Each row has a class, written as a number after it.
[-119 -118   92 -238  -34  -95  -62   80  104   14 -218   86  161 -191
 -187 -211   74   85  -55 -121   -3 -131   32    6   73    4  -15   76
  113  304 -126  197  -22  -46]
0
[-275 -138  193 -169  152  235   22  -18  -41  -31 -177  -21  617 -138
 -233 -141   99  112  131  268  118  -77   82  109  199 -273 -186  141
  214  141  -50   -9 -193 -254]
0
[  38   31   50 -125  278 -282  -62   50  173  -34  -52  287   62 -126
   22 -294   73   79  235  209  -22 -525   73 -423  -40 -184  114   82
 -157    6  -80  156  138  135]
8
[ 145   15  231  -36 -278 -233  240   49 -146  155 -102   -7 -237 -513
  178  -24   58   27   22 -172 -136   44 -114  359   51   90  164 -165
  212  132  -56  279  -34  173]
3
[  71 -300   16 -120 -193 -105  162 -109 -100  -62  105 -418  -44   56
  -24  -30  -78  163   26 -544  250  -16  -92  207 -242  107  279  -31
    8   49 -290   14  129 -255]
1
[ 176 -203  312   94   -8  -21   24 -121   46  -38   17 -321  420 -355
   10   85  255  274  -88  -30   40  124  213  109   -1 -117 -104   29
   -3  -65 -164  -93 -169    4]
3
[  55  -38   97 -122   71  219  -88  -59   87  -59  -66    2  401  -51
 -186 -228  -45   98  180  185   54 -272  100 -103  150 -143 -136  182
  -19  -33  -37   17  -17 -185]
0
[-267  215  -66 -316  286  130   79  334   16  132   -6   83 -159  -79
  -18 -259 -118  145  -81   71 -124 -286  -16  152  139 -100 -267  188
  -16 -138  -68   44  -83  -22]
7
[ -57  -85  151   92   48 -340   26   55   68  169 -100  127 -291 -132
  118  445   81 -279 -341 -254   -6  207  -20  165 -183  160  393  -74
  133  109    6   63 -136  342]
0
[ 202 -108  -74  221  263  285   79 -189  -90 -164  370 -425  164  293
   73  187    6   69   73  -50  -89   18   45  -27  -35   97 -212  -25
 -297 -404   -4 -385 -179  -48]
5
[ 168  -41   69   47  -23   51   52   13  -61    6   46  219   72   30
 -154   75   44 -110   29 -120   18   60  162  -37   -3  111   29  118
 -111  -99 -123  -85  168   52]
10
[ -84 -105  191  -35 -145 -152  -14   44  -19   40  -32 -244  -72  -25
   61 -228  -51  419  -32 -292   71 -343   88  -79  -11 -101  109  147
   35    2 -383   53  -43 -123]
2
[-147   85  -30  -85  -90 -127  -28  126  118  -54   16  124  -17  -12
  -19  -60   67  -43 -101 -182 -158 -148  116   -4  -39  217    7   24
 -104 -159 -113  -17   56   69]
3
[-123  143  -27  -80 -138  -45  -10  188   60  -77   97   39  -16  -74
   43  -68  146 -194 -133  -61  -74   44  191   93  -60  216  -30    8
 -171 -139  -84 -126   44   35]
1
[-127 -159  159   31  -15 -261  -81  175  -18   16 -366  -24  109 -342
  -76  159   50  167 -114  -31 -208  274   18  169 -105   -8  118  -87
   96  171  -73  157 -174   45]
9
[ -72  -43   31  180  276  -58 -228  137  115   52 -146  283  153  -27
 -378 -148 -145  -91  172  100  149  117  329 -207 -139 -192   99  202
   97  248 -168   69  121  201]
8
[  62  -31  179   65 -223 -294  -64  312  -52  106 -236  233  -67 -162
  -60  111  -12  -97   -6 -168 -188  168   86   -8 -137  142  176   12
    3  101  -14  144   47  164]
2
[ 190  -58 -179   87  244  122 -101 -130  134  -62  -81  185  126  209
 -223  -66  -88  -41  199  153   62  104  105 -220 -100 -113  -16  107
   35   58   29  -26   47  -22]
9
[-185   47  -47 -142   24   26  186  153 -106   41    5  -90  -99 -144
   11 -141  -27  -35  -21 -155  -37  -37 -107  240  186   37 -179  -82
  134  152   21  108   20  -75]
4
[ 271 -159   -5  259    8  113  -30  -97   55 -118   66  -48  324  -12
 -132    5   -4  -80  218  -20  176  344  201   34   19 -143  -37  152
   -3  100 -110   -5  111  -46]
1
[ 201   60  -74  201 -387  -42 -102   -7  175 -113    7  -32   98 -113
 -140 -236   76 -128  -19 -183   66   31  246  -21  -44  107   25   87
   75  159  -97  133  163   96]
2
[ 415  108  -55 -161  -36  101 -168  156   13  -84   75   84 -228   58
  266  -48  109 -252   34  149 -268 -255 -107 -158  259  231 -206 -121
    7 -123  307  137   63   63]
10
[ 114 -172   97  183   62 -115  -97 -144  -27   28  -43 -190 -155   36
   19   59  -44  315  -92  -79  137  -43   53 -109 -137  -99  243    7
   71    4 -151  124  -18   40]
2
[-270  197  127  129 -353 -250 -254   41  -71  102 -100  339  -61 -113
  -10   26  157  -40 -160  234  -14  168  -62  -27   36  175   60  -98
   60   95  116   95  106  242]
1
[ 217 -217  -58   16   62  -24  124  -38  -79  -71 -112  -10  304 -192
 -109  -68  -10 -120  475 -114   60  347  105  -38  -23 -152  -49    1
  136  292   -2  193  -45  -66]
3
[-180    4 -238  124  103  136   33 -195  -83  -80  204 -217  -44  189
    2 -133 -168   84   42 -187  274   69 -230   64  199 -205 -152  -22
  223  199  -91   -6  115 -127]
9
[ -20  -18   61  -32  -74   20  -76   -9   60   75 -176  222  143  -38
  -86  -22   -7 -128  143  198  -21  -75   34  -98   32  -22   47   39
  188  175   27   18  -87   87]
10
[  36 -177  158   19  313  113  109   -1   51 -153   -8  -38  325  -43
 -114   73   59  252   86  229  115   97  212 -163  -22 -241  -82   26
 -193 -116 -128  -47   34 -176]
7
[-251  176   23 -304  173  111   -7  223   10   52   -1  150  149   32
 -153 -345  -88  127  199  189   10 -130   78  -32  -11   -3 -272  245
 -203 -242  -92 -215  -36 -215]
0
[  56  -47  -85  -38  176    7   76   -5   55 -128  128 -209  -30  -10
   94   -6   18  114    7  -61  -31   21   79  -26  -65   -4  -92   -6
 -169 -127    1 -108  -25  -52]
4
[-188  137  -37 -140 -108 -183   35  709  -91  124  134  274 -400 -134
  -35   83  -77  -13 -136 -560 -299  165  194   83  -62  300 -155   10
 -224 -153 -279  150  353  249]
2
[  97  -23  -27  -49  278  -15 -211   73  343 -206   26  189  151   29
 -269 -158   48  141  -15   50   82  233  365 -275 -199  -42  -77  179
 -242  -86 -164  131   90   56]
7
[  19 -147   99 -129  137  158 -135   60   98   36 -189   -9  354  -15
 -385 -210 -139  324  167  115  125   -6   86  -90  -24 -161 -154  243
   19   84 -151  131  -80 -200]
2
[ -72  -45  109  -91   65   -3  -53  241   35   73 -143  175  235  -95
 -175   79   18 -171   38 -210 -286  -11  177   59   26  180 -137   73
   40  -56  -89  -61 -144  111]
1
[-190   -9    4  -88  128   48   27   23   25   42  -20  -76 -126  -13
  -51 -225  -65  112  -31  -28  152 -135  119   16    6  -57    5  117
  152   97 -112   47  -82  -10]
6
[-295  117  202 -113 -229 -253 -128  183   10   90  -71  313 -267  -69
   11  184   20  206 -207    1 -228 -113 -112   17  -45  444   79 -125
 -167 -300 -117  -33  155  171]
7
[  58  -84   60 -113   81  110   -7   36   89  -74  -63   28  259   69
 -197 -154  -91  182  141   42   55 -163  160 -144  -12  -55  -46  220
 -223 -168 -135  -67   73 -239]
5
[ -42   21   99 -129    5 -132   71  243   18  103 -184  269   80 -319
  -32    5  -45  -68  193   92 -121   80   53  -73   11  -38  -26   -7
   32  123   32  214  -57  151]
3
[ 204  -32   23    5   24   82  -15 -107   13  -44  155 -114 -142  160
   30  -16  -37   67  -24  -48  105   49   15  -45 -127   36   64   30
  -60  -84  -62 -138    7  -23]
0
[-299  103  -64 -192  -95  -42  147  187   62  -17    0  175 -112 -146
  -18 -132   20  -17  -96 -124 -132  -40   33  204  124  207 -119  -35
  -30   -6  -15   -4  168   20]
8
[ 141 -185   83  -23  233  144  144  -74   60 -105   94 -116  173  -22
 -150  -36   63  161   -6  -67  134  133  224   13  -60   -2 -109   31
 -104 -110 -165 -136   62 -114]
10
[-101   15    8   29   51   21  -68 -107   33 -108  -44  113  180   74
  -94  -56   23 -106   58  116   45   45    6  -57   52  -14  -13  -28
   21   39   44 -124   37  -88]
10
[-363  185  -66  -61   36   24  -27  295   92 -113   75  170   75  -34
  -80  -80  111 -157 -115  -49 -167   65  245  138   44  231 -228   66
 -124 -205 -116 -198   71   61]
7
[ 107   46 -119    1 -410 -216  342 -136  -20   41   13   53 -339 -119
  109 -139 -162  201  277 -221  125 -183 -115 -147  -23  -94  185  -86
    7  182   31  361  324  -70]
4
[ 145  184   55 -225 -376  100  -69  209   32  116 -223  294  219 -284
   26  -76  208 -528   31   98 -308 -213   57   50  305    0 -136   45
  209  328  186   90 -112   79]
0
[-290  216   96 -246 -193 -172  169  423 -186  168   45  291 -253 -237
    7 -109   45 -234  -76 -298 -143  152    0  266  127  288 -145    9
  -73   54   -2   53  129  100]
3
[  90 -110   95 -127   56  108  -76   39   66   -4 -111   65  235   45
 -248  -72 -117   96   82   17   70  -25   45  -42  -39  -26   13  146
  -61  -41 -103   32   41 -150]
5
[-214   -5    0 -254  151  176  130  194   93   64   -6  -14  140  -55
 -257 -163 -250  237   76  -50   53   -9   -1  146    1 -129 -179  173
 -143   -5 -150   76   25 -207]
6
[ -37  -74  -29 -192  358  287  -56   40   51    3  -81  -25  335   48
 -259 -205 -169  183  215  250  156  -89   95 -107   36 -272 -196  251
   22  -31  -66   15 -126 -209]
3
[-179  -19   58 -186   34   31   67  145  -32   85 -113   94   32 -144
  -78  -22  -41    0  -22  -46  -76   -7  -39  199   69   44  -28    8
  110   55  -58   62  -53   14]
5
[ 169  -12  135 -256  300  108   20  152   36  168   10  128   97   28
 -326 -416 -193  234  290  143  206 -366   73 -122  -63 -269  -59  487
 -214   11 -188   41   74 -166]
3
[-358   45  -62 -119 -114 -145  224  195  -70   32  196  -90 -468   69
  181   57  -49   35 -292 -399  -42 -139 -206  296  -32  260  122 -155
   13  -46 -169    2  142   62]
0
[-289  166 -193 -204   -7   26  348  327 -164    7   40  -46 -172  -35
  124 -149  -15 -370  -89 -324 -134   -8 -110  459  205  155 -165  -18
   50   19   16 -120   13 -191]
3
[-167 -100 -223 -206 -127  228  240   96  -51 -126   -1 -176  338   73
 -101 -118 -202  -12  321 -506 -208 -294   60  160  170  -27 -263  121
  128  -60  -50 -184   66 -332]
3
[-199  -81  248 -252  121  -38 -217  280  188  -19 -262  291  440 -291
 -188   82  149   -2  -62  350   79  233  265  -38  -12  -76   14  160
 -145  -41 -142  140  -28  -99]
9
[ 288 -151  -70   12  391  187  208   75 -104   38   89 -287 -185   56
   49  134 -280  375  214  -58  -15  320 -167   99  -27 -239 -201 -119
 -106 -120  -84  147    2 -236]
6
[-899 -225   70 -356  452   13  391  345 -106  -51  148 -211   81 -116
 -126  -38 -130  396 -123 -310  207  118  -15  435   12   -8 -179   11
  -40  -63 -419 -162   57 -228]
3
[ 233  113   38   69  330  388   95  -90 -124   34  136   48  197   30
  129   45  127 -626   60  504   87  -33  -29  130  325 -124  -67    8
   40   22  180 -111 -189   13]
4
[ -93    5 -187  -77    5  128   50 -323    6  -48  211  -22 -172   91
   93  160   44  -28  -74   31  102  -57  -82  -23   -7  187   78 -146
  -42 -112  112  -15   42   98]
6
[  75  172 -122  129  212  357 -308 -258  190 -202  234 -165   38  237
   84 -297   25  119   17  403   80 -385  363 -296   19   53 -138  216
  -81 -481 -169 -481 -130   55]
2
[  59  150   39  101 -365  -53 -101   55   38  -17  -13  126  175  -60
  -77 -125   99 -192  121   21  -80  -42  306  -78 -137  204   68  149
  -76 -136 -101 -112  -17  123]
4
[-113  -49  161   14 -177  -24  258   83 -191 -120   26  -45  -14 -237
  278  115  226   10 -171   48   23  110   21  130  204   -6   73 -287
   93   -1 -133  130  107  -49]
9
[-307 -290  400 -185   95 -352  292 -134   74   47 -330 -114  315 -551
  -90   38  -87  784    8  -19  103  133 -126  291 -187 -500  354 -103
  -50   79 -220  498  -75 -274]
1
[ -50   80 -125   59 -115  -52 -368   -6  178 -259  239 -173 -277  159
   53 -124  -16   40 -268 -295   53 -133  -15  -78   43   70   63   20
   27   87 -221   67  169   91]
0
[ 469   -3 -261 -199  207  388 -243  120  129  -82  118   48  -34  353
 -344 -420 -306  100  340  104  162 -210   82 -382   27 -147 -234  285
 -188   66  -84  218  327 -249]
4
[ -31  -29  114   36  -41  -18  -10   18  -52  107   55  -77 -159  -19
    5  -40  -73  149  -83 -132   39  -95   12   80   31   61   52   72
    9  -20 -144    7   11   76]
5
[  85   68   40 -116  -96  -18 -182   21  151   35 -102   53    6  -99
  -24 -100  -43   84  -64  126  -19 -235  -84  -69   54 -109   38  101
   66   99   70  253  -32   64]
7
[ 291  -66 -130   60 -153  -38  -41 -214   19 -144 -119  -38   14  169
   82  -67    1 -148  176 -191  -31  -34   53 -152    3   66   93  -21
  111  -19   79  -56   13 -182]
1
[ 113  -83   83   -3  416    4   23  168  -52  131  136  -29 -105  -72
 -184   48 -193  295   97   49  228  343  -35   22 -168 -269  -95  145
 -218   46  -87  105  142   24]
7
[-507  159  -64 -177   32  -65  147  270   -6 -130  197   55 -154 -118
   69 -175   30   93  -64 -217  -30  -57  137  100  110  138 -165  -27
 -185 -192 -246   -6  204  -55]
0
[ -55 -112    6 -187   47  151  264   62  -93    3  -43  -96   32 -142
  -26 -117 -122  132  146 -113   10  -53   -3  160  122  -37  -75   11
   93   35 -100  114  -41 -136]
5
[-425  315 -176 -296  -86   19  233  222  -12 -126  220   51 -382   56
  263 -196   34  108 -199   -3  -59 -163 -184  200  229  135 -201 -103
 -234 -279  -20  -32  235 -238]
5
[ -88   -8  138 -145  170  -47 -148  170  134  -40  139 -148 -123  -70
   64  -66   -8  172 -125    8   -5 -336  132  -87 -130    1   86   84
 -112 -154 -140    5  -46  130]
2
[  58  -45  -34 -136  390  169   71  111  189  -64   94  209   28  -26
 -174   -6 -114  -11  123   95   50  134  243 -132  -92    1  -92   89
 -189 -121 -137  -34   71   85]
10
[-116   61   93 -189  163   18   32  279  -78  209  -96   10 -123 -295
    9   -9  -40  -35  -99   49 -165  -19  -87  252  113   48 -132  -31
   74   69   50  117 -161  138]
5
